-651 -306  406  268  693 -165
-652 -190  571  149  511 -190
-646 -219  537  177  560 -184
--> 537

 -48  359  123 -395
 153 -255  561 -285
-127  496  391 -712
--> 391

-776 -166 -141 -204  149  -12  121
-562  -26 -104 -246  213  -98  294
 361   38  -83 -102  417  -37  229
--> -83

 -99 -269 -146  -39    7
 299  289  195  -33 -625
-317 -292  168 -264  770
--> 168

 -67 -252  631  592 -473 -329 -138
 -47  457  121 -293  717  435  209
 752  535 -310  -51 -454  258 -671
--> -310

-574  189  694 -321
-181  101  177 -594
-694 -298 -597 -476
--> -597

-727 -183  -86 -280
-690 -202  -32 -233
-739 -165 -114 -301
--> -114

 569   35  -50  -60   51  -59 -135
 569   -8   23   -4  -89    7   50
 569  498 -630  242  784 -578  313
--> -630
---
[[0.2, -0.7, -1.6, -0.3, 0.0], [0.0, -0.8, 0.2, 1.8, 0.9], [0.9, -1.1, -0.5, 0.3, -1.0]] Answer: 0.2, -1.0
[-126.667, 102.407, 38.789, 48.543, 152.568, -67.684] Answer: -126.667, -67.684
[-1.8, -1.9, 1.5, 0.7, 2.0, -1.6] Answer: -1.8, -1.6
[[16.456, 10.211, 9.061, 12.934, 8.076, 8.111, 8.413], [6.900, -14.841, 14.388, -0.083, -0.785, 1.835, 1.881]] Answer: 16.456, 1.881
[[-0.178, -0.199, 0.189, 0.058], [-0.031, -0.057, -0.198, -0.182]] Answer: -0.178, -0.182
[-3.03, -18.52, 11.90, -9.28, -6.87, -8.69] Answer: -3.03, -8.69
[2.9, -4.8, 12.9, -15.5, 1.3, 19.1] Answer: 2.9, 19.1
[-101.36, -150.77, 116.63, 110.16] Answer: -101.36, 110.16
[-114.584, 121.908, -168.851, -135.247, 161.159, 6.286, 140.990] Answer: -114.584, 140.990
[-6.995, -0.668, -17.161, 12.172] Answer: -6.995, 12.172
---
793,92,287,751,781,455
638,806,122,806,212,587
668,130,366,39,103,346
-> 366

58,199,101,123,83 -> 101

4,8,7,8
5,1,5,2
8,7,2,4
-> 2

144,123,38,221,200 -> 38

-83,-74,-86,-56,-30,-52
-39,96,22,-56,-581,-11
-429,70,-944,-56,936,346
-> -944

4,9,2,4,3
5,2,3,5,2
-> 3
---
(333, -154, -160, -395, 361, -769) ==> -769
(-16, -361, 773, -26, -157) ==> -157
(-399, 79, -41, 421, 719) ==> 719
(27, 121, 270, 807, 221) ==> 221
(-129, -162, -52, 2, 380, -640, 186) ==> 186
(206, 243, -135, 190, 712) ==> 712
(-338, 154, 401, -733) ==> -733
(64, 604, 183, 727, -635, -461, 208) ==> 208
---
[-0.517 -1.929 -0.804  1.359 -1.648 -1.774  0.237]
-1.648

[[  77.068  -37.523    6.074 -122.751   46.228   59.103]
 [  82.169   67.808  102.904  166.731  102.505  -12.480]
 [  68.492   -1.062  -57.226  -49.884   27.969   51.282]]
46.228

[[ 0.117  0.774 -0.431  1.578  0.894]
 [-0.204 -0.554  0.983 -0.307  0.606]
 [ 0.200 -1.589  1.233 -0.357  0.873]]
0.894

[ -45.250  166.488  -75.848 -143.240  -51.826   80.980]
-51.826

[[  5.529   1.815  19.684  -4.610]
 [ -2.634  -4.278 -17.990 -17.425]]
-2.634

[[ 1.37 -1.03 -1.11 -0.63]
 [-1.10 -0.71 -0.74 -1.17]
 [-0.59 -1.18 -0.61 -1.08]]
-1.10

[ 0.3 -1.2  1.2  1.3 -1.8]
-1.8
---
[[-1.95, 21.44, -12.75, 1.92, -15.55], [-0.38, 1.86, 6.70, 7.46, 2.00], [14.22, 1.79, 11.26, -11.00, -4.74]] ==> -12.75
[[-1.26, -0.96, -1.53, 0.63, -1.15], [-0.70, -1.41, 1.52, 0.61, -1.26]] ==> -1.53
[[-53.474, 15.289, -104.324, 211.961, 81.364], [146.374, 134.570, -66.924, -204.141, 5.012]] ==> -104.324
[-0.5, -0.8, 1.0, -1.7, -1.1] ==> 1.0
[-0.934, -1.021, -0.962, -1.093, 1.496] ==> -0.962
[1.7, -1.3, 0.9, -0.5, -0.3] ==> 0.9
[[-81.21, -17.60, -74.59, 19.02, -18.52], [-132.07, 66.28, -114.93, -13.37, -43.75], [-190.60, 133.19, -177.26, 82.24, 24.97]] ==> -74.59
[1.874, -0.034, 1.164, -1.844, -1.437] ==> 1.164
[11.67, -9.81, 15.18, -6.67, -17.06] ==> 15.18
[[6.5, 0.7, 17.1, 18.7, 18.9], [-13.3, 2.2, 7.8, 21.4, 8.2]] ==> 17.1
---
[[641, -306, 185, -125, -506], [91, -35, -42, -7, 60]]	-306
[200, 620, 686, -101]	620
[-92, -135, -322, 625]	-135
[[149, 265, 91, 79, -479, -526, -840], [96, 278, -373, -399, 135, -113, 233], [-320, 44, -407, -435, -8, 128, 434]]	265
[43, 270, -664, 67, -180, -452]	270
[[-415, 519, 188, -185, -666, -812, -252], [379, -763, -600, -371, 39, 731, -5]]	519
[315, -152, 435, -237, -258, -597]	-152
[-623, -216, 282, -490, 437, -206]	-216
---
[ 316  621   95 -200] Answer: -200
[-200 -824  535  669  589 -415] Answer: -415
[ 572  -45  211 -711  198] Answer: 198
[-413  177 -483  -10  759  632  192] Answer: 192
[-329  186  497 -548 -847 -217] Answer: -217
[-531 -108   13 -206  615  546] Answer: 546
[ -30  127   46   95 -721  -51 -178] Answer: -178
[ 186  215  703 -145 -503] Answer: -503
---
 108  163   34  357  463   25
 315  637  441 -590 -503  -81
-541  323 -762 -320 -362   72
-> 34

 704  415  140 -349  580 -> 140

 280 -301 -220 -606  486  674
 586  181 -159  409 -208   70
-> -220

 323  124 -351 -395 -426
-693  222 -170   -6 -538
-> -351

 342  781  119 -659 -105   24   47
 472  194  455  147   61  -23 -110
-> 119

 -88 -287  726   -6  113 -176   55
 344  139  -28  422 -571  537  352
-> 726

-509  313  673  105
-802 -477  673  362
-> 673

 420  561 -123  -60  457
 487 -402  -76 -724 -631
-> -123
---
array([[ -5.8,   3.9,  -8.1,  11.6,  13.3, -12.4,   5.6],
       [ 12.1,  -8.8,  -7.9, -14.7,   7.7,   9.5,   4.5],
       [ -2.8,  -8.0,  -7.9,   4.9,  10.6,  -1.5,  -3.3]]) -> -7.9

array([[  21.125,  129.966,  -43.283,  -43.353,  -70.246, -145.352],
       [   4.467,  -58.001,  -49.190,  -34.896,  -31.911, -149.237]]) -> -43.283

array([[-0.124, -0.176, -0.022,  0.148, -0.155, -0.130],
       [ 0.011, -0.176,  0.029, -0.179,  0.076, -0.146],
       [-0.029, -0.173, -0.125,  0.010, -0.165,  0.062]]) -> 0.029

array([[ 0.79,  0.71, -0.41,  0.63, -0.64, -1.01, -0.75],
       [ 0.30, -1.55,  1.05,  0.85,  1.42,  1.54, -1.94],
       [-0.51, -0.57, -0.70, -1.38, -1.00, -0.91, -1.08]]) -> 1.05

array([[ -57.769,  164.640, -147.500,  -16.682, -108.909, -148.876,
         -91.130],
       [-211.073,  112.360, -162.526, -104.359,   -2.896,  188.335,
          52.626]]) -> -147.500

array([[  15.8,  147.4, -193.0,  197.9],
       [ 132.4,  -25.9,   52.6, -109.2]]) -> -193.0
---
 538 -174  182  -29  235  263
 120  -20  271 -393  275  120
-115 -638  105   98  -90   82
⇒ 263

-596  487 -583  -83 -282 -529
 -36  529  -76  -78  569  771
 331   34  297 -375 -159 -193
⇒ -529

-498  673 -355 -332  148 -407  139
 707 -191  664   89  -51  376  254
-434  397 -249 -172   17 -305   78
⇒ 139

-564 -459  416  282   14  210
-527 -754  600  535  -32   33
 284  762 -487  -24 -666 -236
⇒ 210

 669  344 -133  731  267 -563
 752 -443  590 -755 -444  540
-483  268 -725  792   88 -386
⇒ -563

 194  -60  -29  521 -172 -124
  76 -182    6 -105 -335  157
 -61   29   69  710 -205   13
⇒ -124

-652 -489  283   77  219  -64   34
-666 -428  188  -17  292  -46  146
  -9  282  766 -627 -185  228 -393
⇒ 34

 779 -408  291 -310
 -38 -295  749  746
-489  631  -90 -421
⇒ -310

-412 -270  658 -669 -189 -598
-725 -538 -161 -265 -310 -434
 815 -348 -563  689   14  357
⇒ -598
---
-690  353  489 -505  244  132 Out: -505
-576 -567 -380 -795 Out: -567
-387  345  400 -464 -436 -768 -291 Out: -436
 -75  -30  368 -479  797 -287 -166 Out: 797
-431   51 -254   -5  649 Out: -254
  27  602  752  633  600 -617 Out: 633
-800  278  173  443 Out: 278
790 336 448 -90  50 Out: 448
 751  716 -751 -327 -824 Out: -751
-351 -444  202  -24  794  620 Out: -24
